Below is a small trained network, with its code and all its weights. Each question gives an input and a class and asks what happens when units are switched off, that is, made to give their printed mean instead of their output.

import numpy as np


def w(rows, s, z=0):
    codes = np.array(rows[::2]) - 128.0
    scale = np.full(codes.shape[1], s)
    scale[-1] = z or s
    return codes * scale


def f(y):
    return y / 2 * (1 + np.tanh(0.7978845608 * (y + 0.044715 * y**3)))


def log_softmax(a):
    a = a - a.max(-1, keepdims=True)
    return a - np.log(np.exp(a).sum(-1, keepdims=True))


def net(x, mask):
    res = np.array(x, float).reshape(1, 6) / 4 @ E
    y = f(res @ A[0][:, :-1].T + A[0][:, -1])
    res = res + np.where(mask, y, B[0][:, -1]) @ B[0][:, :-1]
    return log_softmax(res[-1] @ U[:, :-1].T + U[:, -1])


A, B = {}, {}
E = w([
[58,196,49,142,130],'x0',
[122,150,149,149,254],'x1',
[129,128,128,130,129],'x2',
[204,150,82,34,153],'x3',
[129,127,128,128,127],'x4',
[58,96,152,48,132],'x5',
],0.0082)
A[0] = w([
[213,69,216,125,108,62],'n0',
[86,181,49,130,121,97],'n1',
[74,189,48,139,111,88],'n2',
[198,181,109,197,91,109],'n3',
[155,131,135,151,127,40],'n4',
[146,148,113,115,41,100],'n5',
[183,143,83,197,123,26],'n6',
[50,109,181,213,100,109],'n7',
[66,100,146,196,92,20],'n8',
[31,120,165,30,115,94],'n9',
[117,146,144,142,252,39],'n10',
[147,111,129,117,72,126],'n11',
[131,134,128,121,128,6],'n12',
[124,107,94,108,4,51],'n13',
[209,159,46,14,138,44],'n14',
[131,139,131,121,81,40],'n15',
[136,109,93,127,101,78],'n16',
[100,139,74,135,127,76],'n17',
],0.014,0.0021)
B[0] = w([
[68,114,219,58,123,209],'n0',
[100,110,194,69,130,184],'n1',
[101,114,217,73,137,192],'n2',
[45,92,75,176,83,192],'n3',
[107,110,115,120,128,131],'n4',
[141,150,110,133,196,181],'n5',
[65,93,95,164,86,173],'n6',
[233,150,117,114,83,209],'n7',
[222,133,128,140,95,180],'n8',
[26,82,77,201,63,206],'n9',
[131,165,82,139,235,205],'n10',
[131,138,139,124,174,163],'n11',
[148,108,132,139,128,120],'n12',
[121,163,85,132,228,211],'n13',
[251,143,125,152,57,247],'n14',
[133,135,118,133,154,140],'n15',
[128,141,133,147,143,139],'n16',
[126,121,170,116,141,149],'n17',
],0.028,0.011)
U = w([
[212,179,137,106,54,127],'0',
[95,206,91,114,254,255],'1',
[67,120,254,16,118,92],'2',
[26,78,78,172,64,27],'3',
],0.0078,0.0025)

Each question gives the input, the list of numbers given to net, and the class t.
The units are the neurons (one row each of A and B). Each row of codes is followed by its name. A weight is (code - 128) times the scale printed after its matrix; where a second scale follows, it is the last column's (A, B and U).
mask holds one flag per neuron, in row order. A switched-off neuron (its flag False) gives its mean, the last column of its row in B, instead of its output. The means were averaged over made-up inputs and are rounded, as every weight is.
A unit's drop is (log p(t) with every unit on - log p(t) with that unit switched off) / (log p(t) with every unit on - log p(t) with every unit switched off).
The circuit of an input: a set's keep is (log p(t) with only the set's units on - log p(t) with every unit switched off) / (log p(t) with every unit on - log p(t) with every unit switched off). Starting from the 12 units with the biggest drops (on a tie, the unit counted first), units are removed one at a time, each time the one whose removal leaves the highest keep (on an exact tie, the one counted first), for as long as the keep stays at least 0.8.
circuit, biggest first: the units of the circuit, biggest drop first
k most important neurons: the k neurons with the biggest drops, biggest first
drop of u: that unit's drop, to one decimal
input [-4,5,2,-2,-1,-6], class 3: 2 most important neurons	(n13; n3)
input [7,1,8,-4,-6,-4], class 2: circuit, biggest first	(n2)
input [3,6,-6,-4,8,-8], class 3: 2 most important neurons	(n3; n6)
input [-4,3,-6,-6,-3,7], class 3: 2 most important neurons	(n9; n14)
input [4,3,6,6,-3,7], class 3: 2 most important neurons	(n9; n7)
input [8,7,5,-2,-2,6], class 2: 4 most important neurons	(n2; n1; n13; n5)
input [1,-7,7,6,-2,2], class 1: 2 most important neurons	(n13; n5)
input [-4,0,-1,5,8,-7], class 3: 3 most important neurons	(n3; n6; n7)
input [8,-3,-7,-7,-7,8], class 2: 4 most important neurons	(n2; n1; n14; n3)
input [6,-2,-3,-3,-2,6], class 2: 2 most important neurons	(n2; n1)
input [3,7,-1,-7,-2,-6], class 0: 2 most important neurons	(n7; n8)
input [-2,-4,-6,-6,-8,5], class 0: 3 most important neurons	(n7; n8; n3)
input [-1,-3,-5,0,-7,-6], class 3: drop of n3	0.1
input [5,-2,-8,3,5,8], class 3: circuit, biggest first	(n9)
input [5,-7,4,-8,-2,6], class 0: drop of n7	3.4
input [-2,6,-8,-6,-3,1], class 0: drop of n5	0.2
